A new row, then what is left of it after taking away its nearest point in the smallest flat space through zero that holds the last named rows above it.
In the rows, 128 means zero.
vobu:
[[120 108 121 117 175  97 143  96 116 135 117 130 127  96 104 160 128  90
  112 135  94 118 156 104 147 134 155 135 170 135]
 [149  84 128  96 153  83 123  91 125 166 119 161 137 104 116 147 142 105
  129 141  82 132 147  91 138 151 164 127 165 166]
 [120 110 164 150 135 138 124  89 152 131 122 159  65 124 128 169  99  80
   82 162 153 204 139 102 112 105 146 107 148 145]
 [110 106 156 134 155 117 126  93 131 136 109 145 114 110 120 174 106  86
   91 174 124 154 154  95 108 135 155 108 169 130]
 [113 127 139 143 145 132 135 111 132 119 123 129 100 120 121 153 112  99
  102 140 138 150 140 120 127 114 135 123 143 124]]
New rows:
[144 117 126 111 157 104 138  88 128 144 140 127  99  82 122 151 138  80
  94 128 106 165 122 120 146 109 139 147 157 140] : [138 135 134 117 128 116 121 125 122 139 137 114 130 109 143 129 142 117
 112 132 127 135 113 143 119 123 116 134 131 118]
[124 161 143 126 125 150  98 127 114 127 127 130 149 170 158 151  93 128
 129 186  93 129 153 115 124 136 137 125 140 117] : [137 162 125 124 130 142 106 126 114 126 138 130 127 170 153 141 106 124
 138 151  89 131 150 126 153 118 132 141 130 131]

seg:
[[113 116 128  78 165  92  79  93 138 161 117 126 118 146 164  55 127  94
  133 158 172 127 120  90 135 150  82 105 133 145]
 [ 99 149  88 135 161  98 126 141 142  99 122  75 127 135  94 125 121 157
  147 119 196 121 109 149 138 120 102 128 162 128]
 [104 150 160 167 115 158 127 137 103 113 102 114 166  93 101 174 170 158
  117 131 116 158 125 114  86  88 111 117 112 169]
 [112 127 128 119 126 130 135 152 115 103  65 118 107 193 137 117 140 106
  135 137 142 160 105 123  98 105  88 100 134  89]
 [151 116  81 107 177 142  48 124 124 148 132  95 100 142 155  76 139 120
  103 116 133 165 111 112 105 142 100 107 158 155]]
New rows:
[122 159 166 139 115 136 150 149 135 108 105 134 139 128 140 122 125 123
 139 114 128 122 135 142 137 118 140 142 101  94] : [130 157 149 133 136 138 117 141 137 120 118 121 135 118 146 104 128 126
 130 109 133 129 133 136 135 127 134 139 112 115]
[119 107 122 144 125 152 133 135 101 148 125 128 101 138 154 122 105 136
 110  97  96 112 142 145 139 118  69 101 171 101] : [106 114 136 147 124 141 138 124 104 152 132 130 118 116 145 128 107 144
 116 105 107  99 148 140 147 117  68 105 163 117]

Zol (4 x 30):
[[124 109  91 117 150 125  67 120  92 173 108 121 132 139 122 151 112 192
  111 153 106 104 106 153 138  79 127 122 108 131]
 [104 116 111 109 125 102 114 124 105 138 136 110 143 131 142 137 116 153
  120 133 134 129 133 129 147  87 129  99 131 140]
 [ 94 102  99 111 169  89 112 117 108 156 127 151 171 122 140 136 101 168
  105 145 157 123 110 135 136  69 153 113 118 177]
 [ 98 124 125 102 117 108 124 148 108 100 145 107 141 115 107 113 141 151
  118 112 134 151 125  95 102  80 170 113 117 147]]
New rows:
[136 146 132 136 138 143 145 131 138 118 117 160 124 111 117 130 143 120
 134 121 149 143 115  93  99 146 157 142 104 122] : [130 141 120 128 127 132 131 122 122 134 119 138 123 122 137 145 132 132
 135 129 143 136 126 106 129 131 134 118 114 113]
[132 100 135 104 138 111  97 115 124 143 147 134 139 112 117 106 111  98
 100 133 138 137 132 114 123 118 134 124 126 160] : [144 106 139 109 127 124  93 116 126 143 144 125 124 117 115 109 116  93
 106 132 124 133 136 118 126 133 121 127 128 142]
[147 128 151 146 116 139 149 119 149 141 116 131 128 141 154 128 148 100
 144 140 127 132 133 139 133 173 103 132 147 110] : [128 119 138 129 122 126 130 127 129 140 118 124 140 135 139 125 149 132
 132 139 127 137 122 128 119 131 130 125 133 127]

sudel, 3 rows:
[[118 151 142 138 125 115 154 121 116 128 121 151 101 139 102 115 128 137
  111 130 116 129 143 130 106 119 142 132 161 130]
 [110 169 135 148 113  97 168 125 108 134 107 161  89 141  94  96 128 138
   99 136 111 137 148 127  80 113 148 122 183 132]
 [ 97 156 171 130 135 113 153 113 123 113 113 163  95 141 107 100 120 156
   97 141 108 120 144 126  90 119 137 133 152 139]]
New rows:
[ 88 147 126 138 108 119 126 137 127 100 120 110 129 109 164  92 109 142
 131 152 136 128 110 114 113  96 117 105 108 124] : [109 143 128 143 114 134 138 129 117 105 142 112 119 118 137 122 117 133
 142 134 136 125 121 126 143  94 131 126 124 114]
[ 86 110 134 125 114 138 120 149 129 125 102 153 121 152 158 124 126 133
 107 149 126 120 146 128 108 124 115  95 128 133] : [105 103 125 128 115 149 124 147 123 132 118 148 120 156 145 147 133 122
 120 135 130 120 150 136 133 124 123 107 136 125]
[130 100  93 135 121 123 112 151 121 133 127 121 160 123 153 129 151 120
 137 111 146 138 111 121 146 135 118 110 101 114] : [117 115 126 136 131 121 132 136 115 123 127 145 135 135 130 124 148 137
 121 112 133 129 125 124 135 129 128 123 120 118]

sak, 3 rows:
[[101 106 117 153 112 124 122 163 126 136 133 118 108 144  90 175 138 120
  157 156 171  71 160 115 113 147 100 106  51  76]
 [142 138  99 137 128 141 125 116 144 137  86 124 151 143 135  79  96 122
  118 100  99 159 105 131 110 126 145 109 126 157]
 [122 109 143 137 124 113 125 134 115 129 160 139 106 120 114 183 159 133
  155 150 167  92 152 117 136 132 107 144 116  94]]
New rows:
[ 90 142 116 118  97 131 134 167 117 138 141 126 123 147 134  97 138 132
 118 136 126 140 135 133 154 135 119 109 121 122] : [109 134 111 131  98 124 129 146 116 146 140 143 124 145 138 105 145 137
 136 125 134 146 131 125 152 130 119 122 135 126]
[141 118 163  86 140 134 132 115 104 117 154 127 122 109 154 143 162 132
 111 137 127 148 135 147 155 122 141 145 174 122] : [141 110 129 114 130 141 124 122 117 132 120 121 130 132 136 132 142 123
 126 128 131 140 135 139 129 131 138 117 125 115]

pem (2 x 30):
[[148 123 132 151 160 122 125 124 111 116 125 143 166 129 113 124 136 134
  132 141 136 141 175 121  93 139 114 125 119 126]
 [155 120 119 128 157 122 132 125 120  94 119 135 144 119 110 115 137 113
  144 137 137 148 172 103  99 135 107 149 125 117]]
New rows:
[123 127 104 103 141 100 161 118 149 102 132 123  86 117 114 135 140  82
 148 131 129 134 121  87 129  96 133 161 157 123] : [113 131 124 138 146 100 150 116 135 135 141 135 120 132 118 148 139 114
 130 137 128 124 127 114 119 102 143 125 148 136]
[103 122 123 156 112 123 148 127 117 166 131 140 119 133 145 157 129 150
 120 142 117 118 103 128 121 136 171  98 134 142] : [121 116 111 142 124 120 154 126 119 136 123 139 113 122 134 145 134 130
 135 144 122 132 123 105 110 137 156 123 136 131]
[ 94 137 121 139  94 136 112 119 134 134 129 106 121 139 136 138 127 144
 140 134 131 121 109 161 156 139 164 102 124 158] : [114 131 113 135 114 132 116 117 130 107 122 110 129 131 123 127 133 130
 153 140 137 136 139 141 137 143 148 121 123 149]

medi, 5 rows:
[[114 154 150 163 141 107 151 118 116 124 122 132 117 132 103 141 119  99
  134 116 150  99 120 137 135 144 121 137 121 140]
 [ 79 152 152 151 127 125 128 140 108 130 115 123 132 120 114 129 118 121
  146 114 135 105 130 118 133 124 120 147 122 160]
 [119 167 150 153 170 114 150 116  77 135 138 153 126 157 124 138 125 108
  131 118 148 122 138 142 145 145 129 133 130 155]
 [ 74 160 135 127 164 125 111  72  98 129 134 189  90 154 152 124 115 145
  136 129 125 128 137 138 201 119 111 136 119 173]
 [121 162 139 119 167 132 139 127  76 139 139 159 139 153 115 135 122 135
  129 128 126 121 137 115 147 139 140 147 129 148]]
New rows:
[100 138 143 145  85 151  94 123 156 124 128 118 144 112 144 116 117 133
 150 137 105 135 141 116 104 108 102 127 127 146] : [138 150 141 141 114 142 118 109 140 125 142 138 142 134 128 129 117 123
 137 142 112 131 137 122 109 131 114 127 129 130]
[121 133 111 169 129 126 140 136 107 109 118 113 127 118 105 129 116 111
 147  79 164 140  90 103 133 128 108 131 101 146] : [140 120  94 141 133 137 130 130 110 112 128 125 128 125 120 124 121 131
 138  91 150 159  94 100 139 123 115 125 105 135]

mefu (3 x 30):
[[141 132 120 134 127 131 109 146 116 149 117 143 122 150 121 139 144 155
  131 160 155 154 135 118 122 137 128 119 124 128]
 [149 123 129 139 145 147 110 143 102 164 118 135 125 153 132 129 150 152
  129 149 158 179 139 122 114 138 112 106 113  94]
 [132 129 121 130 132 127 102 126 111 154 100 139 128 146 107 119 157 174
  146 152 151 149 162 129 123 162 117 119 120 110]]
New rows:
[ 75 118 130 127 115 120 125 113 169 125 120 124 149 125 111  97 143 143
 134  86 120  99 142 172 166 142 135 161 145 153] : [100 116 132 139 125 140 122 143 154 146 132 130 142 145 131 116 144 137
 118 104 143 142 121 158 154 122 132 144 137 142]
[135 151 118 108 116 114 141 134 151 122 135 138  94 138 127 149 113 119
 126 156 120 131 114 105 130  98 156 158 136 167] : [133 140 128 108 135 124 140 114 137 135 125 126 102 134 127 124 125 127
 135 136 115 145 137 118 125 116 134 148 124 124]
[114 139 115 108 100  96 114 112 139 103 105 140 131 101 101 110 126 129
 134 149 132  79 159 113 136 152 134 152 140 179] : [136 127 129 120 126 127 121 126 120 124 122 131 130 110 132 112 125 108
 117 139 141 126 142 110 121 131 117 130 125 138]

dif (5 x 30):
[[116 177 152 112 157 122 127 164 205 133 140  83 136 106  83 153 111 157
  141 141 110 123 130 129 160 147 185 158 136  81]
 [148 141 161  89 166 145 145 155 193 126 134  94 133 111 114 149 120 104
  135 159 137 132 132 111 127 159 167 126 142  93]
 [133 128 124 119 166 117 125 134 132 133 161 124 147 138 105 149 125 124
  125 128 152 120 152 168 107 125 112  96 125 103]
 [140 183 138  90 178 113 148 146 204 130 142 115 132 114 105 127  98 129
  134 176 148 112 120 151  93 112 141 138 147  84]
 [134 157 125 122 169 120 124 156 159 133 154 109 143 117 131 138 124 139
  133 137 135 114 136 147 137 136 145 110 142  96]]
New rows:
[121 153 125 104 120 135 111 144 154 124 137 124 123 113 142 131 116 169
 111 124 126 123  95  98 171 113 138 135 139 132] : [127 126 128  96 123 138 115 130 136 123 143 133 127 128 128 142 119 148
 105 121 143 129 109 110 146 111 115 117 128 136]
[110 105 127  95 138 110 106 125 131 172 131 150 126 149 107 144 123 123
 165 111 153 146 118  89 162 160 172  93 136 142] : [109 122 115  96 137  97 110 117 131 172 128 165 121 150 113 126 114 131
 164 121 158 138 107 101 144 136 157 100 140 145]

seput, 5 rows:
[[148 117 111 140 136 137 151 118 110  98 159 124 107 132 118 132 123 112
  140 105 119 101 144 100 119 133 194 125 134 122]
 [136 114  97 127 143 117 166 114  85 105 135 131 111 120 129 103 148 111
  127 133 127  90 127  89 106 123 200 112 145 114]
 [135 123 120 128 139 133 155 104 112  97 163 129  99 133 134 133 134 116
  143 121 111 104 127 118 117 125 174 110 138 127]
 [141 115  93 122 134 138 155 100 101  83 156  95  98 123 135 116 148 131
  139 133 131  87 147 103  99 113 214 117 142 124]
 [120 124 139 125 142 144 165 100  92 105 171 152  97 128 134 142 162 102
  165 131  89  86 113  95 123 146 200 104 149 142]]
New rows:
[131 103  83 123 119 143 161 104 131  81 129  95 121 142 109 121 115 137
 128 136 152  88 138 141 117 134 172 138 129  89] : [111 113 118 122 117 142 149 117 138 114 116 129 138 142 108 134 120 129
 134 142 137 105 115 149 138 153 126 139 127 101]
[134 139 135 118 121 147 106  83 170  99 153  84 103 116 142 146 132 162
 107 128 144 124 153 159 113  91 103 166 131 131] : [130 134 142 130 134 129 127 104 137 126 133 138 119 110 126 134 139 126
 103 122 131 114 131 118 124 118 117 163 139 122]
[124 126 168 131 118 132 149 152 152 148 107 170 146 120 145 135 174 137
  99 119 140 114 130 119 109 136  87 111 112  95] : [136 122 157 133 116 144 151 141 156 124 128 148 131 124 144 142 168 143
 106 109 141 105 148 119 101 130 115 113 111  95]

rosup (3 x 30):
[[ 85 109 142 138 139 104 185 124 103 115 129 157  92 132  62 145 110 124
  135 112 131 135 171  94 109 125  99 126 138 143]
 [100 114 134 134 141 119 165 123 106 114 134 142 103 129  82 140 116 125
  134 118 130 136 151 109 108 135 115 122 130 144]
 [ 81 110 142 137 155 122 183 131  90 108 146 138  89 132  65 149 105 134
  147 108 132 151 143 110  93 151 112 113 121 152]]
New rows:
[153  95 116 134 148 134  91 134 123  97 115 138 146 146 121 124 150  78
 109 113 139 132 131 120  94 162 173 119 123 179] : [134 104 143 139 137 111 103 164 135 122 107 147 143 159 132 129 138  99
 122  98 141 138 127 117 117 142 145 130 128 153]
[124 107  95 115  99 127 126  85 143 130  73 153 129 105  84 126 147 103
 123 118 136 109 154 137 164  96 110 156 102 102] : [114 112 104 115 116 143 126 104 131 130  92 131 125 109  94 132 137 123
 143 108 138 131 115 158 152 123 118 143  81 104]

Vobot, 3 rows:
[[173 127 129 108 154 106 148 122 158 183 138 132 143 146 135 109 178  84
  138 135 132 131 115 138 140 150 108 123 112 150]
 [136  95  97 138 112 135 149 108 180 159 135 122 153 146 126 127 165 145
  123 117 131 164 116 115 128 139 151 148 160 131]
 [159  80 133 184 128 119 117 125 149 156 152  97 123 132 106 121 145  64
  130 130 162 117 139 112 131 162 162 133 140 102]]
New rows:
[165 133 134 109 139 131 145 125 169 131 129 148 112 141 139 151 190 152
 119 150 113 168 121 115 149  94  97 140 150 182] : [156 125 151 142 135 133 120 136 140 104 133 133  90 126 125 157 157 132
 118 153 127 143 139 109 145  96 112 135 148 157]
[ 98 132 109 139 107 126 118 138 111  98 136 118 140 129 121 136  89 168
 107 133 119 125 124 110 106 127 172 114 130 113] : [127 137 114 123 127 110 129 137 123 131 142 122 147 139 126 123 117 136
 115 139 121 122 117 119 114 140 154 107 114 128]
[138 170 120  83 129 114 142 112 118 183 152 136 146 152 134 145 163  95
  99 140 112 126 130 135 119  66 148 130 114 126] : [123 158 121 108 116 123 129 114 108 162 153 126 137 144 124 153 141 100
  94 137 119 121 140 126 114  64 167 134 125 108]

Bizub (3 x 30):
[[118 134 172 143 133 103 133 143  65 126 110 154 135 115 129 122 118 139
  113 116 110 145 133 121 119 113 129 129 121  98]
 [111 125 148 116 100 110 127 134  65 110 103 130 133 130 123 116 111 112
   92  93 124 144 116 119 136 101 139 107 107 101]
 [110 117 164 115 102 102 135 132  32 104  97 135 141 117 120 106 110 114
   81  98 128 149 121 120 127  96 141 102  89  90]]
New rows:
[117 132 103 116 144 121 147 130 111  83 112 102 140 106 139 144 125 126
 127 130 152 101 151 148 123 113 120 115 115 130] : [114 145 107 127 147 118 140 141 121  91 111 111 134 114 144 154 122 132
 135 121 137 103 149 144 128 113 117 124 135 129]
